Here is a tiny trained network, its code and every weight. The questions are about switching its units off for an input and a class, where a switched-off unit gives its printed mean instead of its output.

import numpy as np


def w(rows, s, z=0):
    codes = np.array(rows[::2]) - 128.0
    scale = np.full(codes.shape[1], s)
    scale[-1] = z or s
    return codes * scale


def norm(h):
    return h / np.sqrt((h * h).mean(-1, keepdims=True) + 1e-5)


def f(y):
    return y / 2 * (1 + np.tanh(0.7978845608 * (y + 0.044715 * y**3)))


def log_softmax(a):
    a = a - a.max(-1, keepdims=True)
    return a - np.log(np.exp(a).sum(-1, keepdims=True))


def net(x, mask):
    res = np.array(x, float).reshape(1, 8) / 4 @ E
    u = 0
    for l in range(4):
        y = f(norm(res) @ A[l][:, :-1].T + A[l][:, -1])
        res = res + np.where(mask[u : u + 4], y, B[l][:, -1]) @ B[l][:, :-1]
        u += 4
    return log_softmax(norm(res)[-1] @ U[:, :-1].T + U[:, -1])


A, B = {}, {}
E = w([
[143,139,138,121,137,120,118,132],'x0',
[110,126,118,129,131,136,129,131],'x1',
[93,139,217,129,150,94,253,173],'x2',
[111,109,201,75,83,188,95,141],'x3',
[124,137,128,125,135,129,124,130],'x4',
[145,184,63,51,68,116,174,168],'x5',
[126,131,130,129,128,129,127,127],'x6',
[131,118,126,129,121,128,133,125],'x7',
],0.0071)
A[0] = w([
[162,207,28,113,2,87,124,225,27],'L0N0',
[180,154,45,142,79,177,37,97,10],'L0N1',
[177,160,25,177,192,72,142,128,10],'L0N2',
[119,129,88,140,169,100,172,68,2],'L0N3',
],0.0048,0.0025)
B[0] = w([
[142,131,142,152,177,189,162,66,252],'L0N0',
[65,64,141,66,113,47,106,132,244],'L0N1',
[108,166,172,189,46,148,130,179,192],'L0N2',
[166,116,149,115,2,156,67,185,117],'L0N3',
],0.0094,0.003)
A[1] = w([
[145,68,193,53,62,254,83,200,34],'L1N0',
[157,170,107,32,98,139,161,137,4],'L1N1',
[105,157,152,135,167,76,204,125,116],'L1N2',
[102,111,191,49,126,178,77,162,45],'L1N3',
],0.0056,0.003)
B[1] = w([
[180,242,68,254,50,87,141,210,250],'L1N0',
[150,155,150,175,176,164,181,75,166],'L1N1',
[95,88,159,80,59,107,68,141,250],'L1N2',
[162,165,37,239,143,76,186,175,211],'L1N3',
],0.0056,0.002)
A[2] = w([
[147,43,181,241,219,178,58,95,122],'L2N0',
[151,84,53,113,98,71,46,119,166],'L2N1',
[142,148,74,254,83,68,123,210,7],'L2N2',
[194,119,91,89,151,88,33,113,22],'L2N3',
],0.0054,0.002)
B[2] = w([
[174,223,106,78,141,167,224,34,252],'L2N0',
[114,73,161,110,156,150,136,224,229],'L2N1',
[212,217,164,168,2,168,138,200,210],'L2N2',
[30,115,117,61,157,90,104,206,164],'L2N3',
],0.0063,0.0042)
A[3] = w([
[112,117,50,139,65,80,178,96,152],'L3N0',
[82,10,196,73,130,41,210,166,2],'L3N1',
[138,166,181,122,163,83,228,209,141],'L3N2',
[207,170,63,3,130,176,219,124,16],'L3N3',
],0.0058,0.00066)
B[3] = w([
[114,123,199,163,152,141,102,176,158],'L3N0',
[140,112,31,60,157,107,47,150,221],'L3N1',
[123,70,75,131,104,161,37,157,252],'L3N2',
[105,131,197,149,210,97,143,2,238],'L3N3',
],0.0085,0.004)
U = w([
[108,67,82,66,146,120,72,148,246],'0',
[139,155,160,125,174,154,182,5,79],'1',
[174,179,134,175,60,158,136,175,61],'2',
],0.012,0.0014)

Each question gives the input, the list of numbers given to net, and the class t.
The units are the neurons (one row each of A and B). Each row of codes is followed by its name. A weight is (code - 128) times the scale printed after its matrix; where a second scale follows, it is the last column's (A, B and U).
mask holds one flag per neuron, layer by layer. A switched-off neuron (its flag False) gives its mean, the last column of its row in B, instead of its output. The means were averaged over made-up inputs and are rounded, as every weight is.
A unit's drop is (log p(t) with every unit on - log p(t) with that unit switched off) / (log p(t) with every unit on - log p(t) with every unit switched off).
The circuit of an input: a set's keep is (log p(t) with only the set's units on - log p(t) with every unit switched off) / (log p(t) with every unit on - log p(t) with every unit switched off). Starting from the 12 units with the biggest drops (on a tie, the unit counted first), units are removed one at a time, each time the one whose removal leaves the highest keep (on an exact tie, the one counted first), for as long as the keep stays at least 0.8.
circuit, biggest first: the units of the circuit, biggest drop first
k most important neurons: the k neurons with the biggest drops, biggest first
k most important neurons of layer l: the k neurons of layer l with the biggest drops, biggest first
drop when u is switched off: that unit's drop, to one decimal
input [3,-4,-2,3,-5,-4,-6,1], class 1: circuit, biggest first : (L2N0)
input [0,7,2,-2,-3,2,5,8], class 0: 4 most important neurons : (L2N0, L1N0, L2N2, L3N1)
input [-5,0,4,-5,-2,2,-4,-1], class 2: 3 most important neurons : (L0N1, L2N2, L0N2)
input [8,6,5,-1,5,6,3,-7], class 1: 2 most important neurons of layer 0 : (L0N1, L0N0)
input [0,1,-3,-7,7,-5,-8,6], class 2: 2 most important neurons : (L0N2, L0N0)
input [8,7,5,7,2,-6,-7,-6], class 2: circuit, biggest first : (L1N0, L3N3)
input [-5,8,7,-2,5,6,4,-6], class 0: 4 most important neurons : (L2N0, L3N2, L3N1, L1N2)
input [-3,-1,1,-6,0,-5,-3,-1], class 2: 4 most important neurons : (L0N2, L0N0, L2N2, L0N3)
input [6,8,-3,8,0,6,-4,-4], class 2: 3 most important neurons : (L1N0, L1N3, L2N0)
input [3,-2,2,-2,5,-2,-3,-4], class 0: 4 most important neurons : (L0N0, L1N2, L1N0, L1N3)
input [7,-8,5,5,2,6,8,6], class 1: 2 most important neurons : (L3N3, L0N1)
input [1,2,-2,-2,-6,-3,6,7], class 1: 2 most important neurons : (L2N0, L1N2)
input [7,-4,-5,2,3,-8,1,8], class 1: drop when L2N0 is switched off : 2.1
input [8,-5,-2,-6,8,1,-8,-2], class 2: circuit, biggest first : (L0N2)
input [7,-2,-1,-1,5,7,-1,-2], class 1: drop when L0N0 is switched off : 0.0
input [5,0,4,-4,0,-3,-1,-6], class 0: drop when L0N0 is switched off : 0.3
input [-8,7,-1,5,0,2,4,6], class 2: drop when L1N0 is switched off : 0.1
